Below is a small trained network, with its code and all its weights. Each question gives an input and a class and asks what happens when units are switched off, that is, made to give their printed mean instead of their output.

import numpy as np


def w(rows, s, z=0):
    codes = np.array(rows[::2]) - 128.0
    scale = np.full(codes.shape[1], s)
    scale[-1] = z or s
    return codes * scale


def f(y):
    return y / 2 * (1 + np.tanh(0.7978845608 * (y + 0.044715 * y**3)))


def log_softmax(a):
    a = a - a.max(-1, keepdims=True)
    return a - np.log(np.exp(a).sum(-1, keepdims=True))


def net(x, mask):
    res = np.array(x, float).reshape(1, 4) / 4 @ E
    y = f(res @ A[0][:, :-1].T + A[0][:, -1])
    res = res + np.where(mask, y, B[0][:, -1]) @ B[0][:, :-1]
    return log_softmax(res[-1] @ U[:, :-1].T + U[:, -1])


A, B = {}, {}
E = w([
[226,135,238,152,64],'x0',
[58,144,204,58,112],'x1',
[126,125,124,129,111],'x2',
[205,67,71,2,112],'x3',
],0.0092)
A[0] = w([
[77,114,139,80,100,67],'N0',
[114,147,184,152,105,122],'N1',
[103,143,173,140,109,118],'N2',
[236,128,179,147,105,67],'N3',
[128,124,92,98,154,135],'N4',
[97,134,123,58,141,41],'N5',
[113,134,162,144,102,117],'N6',
[106,132,223,160,121,123],'N7',
[140,152,117,127,132,164],'N8',
[136,119,162,125,147,149],'N9',
[134,167,123,132,131,176],'N10',
[123,102,129,154,120,113],'N11',
[59,124,165,34,118,221],'N12',
[6,133,68,110,163,26],'N13',
[173,129,131,26,113,190],'N14',
[34,129,86,113,154,254],'N15',
[133,124,137,130,138,178],'N16',
[202,121,88,216,153,129],'N17',
[91,138,123,230,138,141],'N18',
[129,145,82,123,121,128],'N19',
[136,151,143,134,119,117],'N20',
[151,125,25,93,148,152],'N21',
[117,119,169,140,121,127],'N22',
[187,116,121,23,124,8],'N23',
[138,98,124,135,131,79],'N24',
[100,126,131,193,160,203],'N25',
[161,127,137,77,130,77],'N26',
[169,131,83,150,144,153],'N27',
[84,143,112,221,139,29],'N28',
],0.015,0.0078)
B[0] = w([
[132,148,77,108,154,149],'N0',
[157,81,163,135,117,165],'N1',
[145,87,143,142,134,155],'N2',
[73,221,77,107,135,201],'N3',
[157,87,130,128,138,163],'N4',
[148,103,74,105,155,150],'N5',
[139,92,147,128,126,146],'N6',
[153,53,188,145,123,185],'N7',
[127,120,142,131,125,142],'N8',
[143,120,135,139,111,140],'N9',
[134,117,141,144,106,147],'N10',
[130,144,127,127,129,130],'N11',
[95,191,184,158,87,219],'N12',
[89,200,209,166,78,213],'N13',
[149,129,64,114,180,226],'N14',
[145,132,3,88,174,247],'N15',
[136,123,144,138,121,145],'N16',
[88,203,104,126,122,207],'N17',
[92,200,104,123,126,216],'N18',
[146,109,141,125,146,149],'N19',
[132,112,124,133,125,134],'N20',
[174,29,175,129,134,217],'N21',
[142,103,147,135,127,145],'N22',
[63,200,156,151,91,195],'N23',
[144,146,143,113,157,124],'N24',
[117,169,181,128,108,206],'N25',
[116,160,123,144,113,156],'N26',
[148,92,122,116,143,174],'N27',
[135,159,38,85,155,185],'N28',
],0.023,0.015)
U = w([
[116,138,61,94,191,10],'0',
[79,168,152,163,80,194],'1',
[187,8,155,138,165,202],'2',
],0.013,0.0014)

Each question gives the input, the list of numbers given to net, and the class t.
The units are the neurons (one row each of A and B). Each row of codes is followed by its name. A weight is (code - 128) times the scale printed after its matrix; where a second scale follows, it is the last column's (A, B and U).
mask holds one flag per neuron, in row order. A switched-off neuron (its flag False) gives its mean, the last column of its row in B, instead of its output. The means were averaged over made-up inputs and are rounded, as every weight is.
A unit's drop is (log p(t) with every unit on - log p(t) with that unit switched off) / (log p(t) with every unit on - log p(t) with every unit switched off).
The circuit of an input: a set's keep is (log p(t) with only the set's units on - log p(t) with every unit switched off) / (log p(t) with every unit on - log p(t) with every unit switched off). Starting from the 12 units with the biggest drops (on a tie, the unit counted first), units are removed one at a time, each time the one whose removal leaves the highest keep (on an exact tie, the one counted first), for as long as the keep stays at least 0.8.
circuit, biggest first: the units of the circuit, biggest drop first
most important unit: the unit with the biggest drop
top k neurons: the k neurons with the biggest drops, biggest first
drop when u is switched off: that unit's drop, to one decimal
input [-3,-7,7,6], class 2: most important unit => N21
input [-6,4,-3,-2], class 1: top 3 neurons => [N13, N12, N14]
input [8,-2,-1,2], class 0: top 4 neurons => [N13, N12, N25, N14]
input [-3,0,4,-7], class 0: top 2 neurons => [N28, N15]
input [7,-5,-6,2], class 0: top 3 neurons => [N13, N12, N25]
input [0,-6,0,-7], class 0: top 2 neurons => [N28, N13]
input [0,-3,7,7], class 2: top 2 neurons => [N21, N15]
input [8,-6,5,1], class 0: top 4 neurons => [N13, N12, N23, N25]
input [3,1,7,6], class 1: top 3 neurons => [N15, N23, N28]
input [-6,2,3,-2], class 1: top 3 neurons => [N13, N14, N12]
input [0,-7,6,-8], class 0: top 3 neurons => [N28, N13, N12]
input [-7,2,-6,-3], class 1: top 2 neurons => [N13, N14]
input [6,-4,5,1], class 0: top 4 neurons => [N13, N12, N23, N25]
input [-8,-6,-2,4], class 2: circuit, biggest first => [N21]
input [2,3,-4,6], class 1: top 2 neurons => [N15, N23]
input [2,6,-1,0], class 2: drop when N3 is switched off => 0.2
input [1,8,-4,-8], class 2: drop when N3 is switched off => 0.2
input [-7,7,-5,-1], class 1: drop when N7 is switched off => 0.0
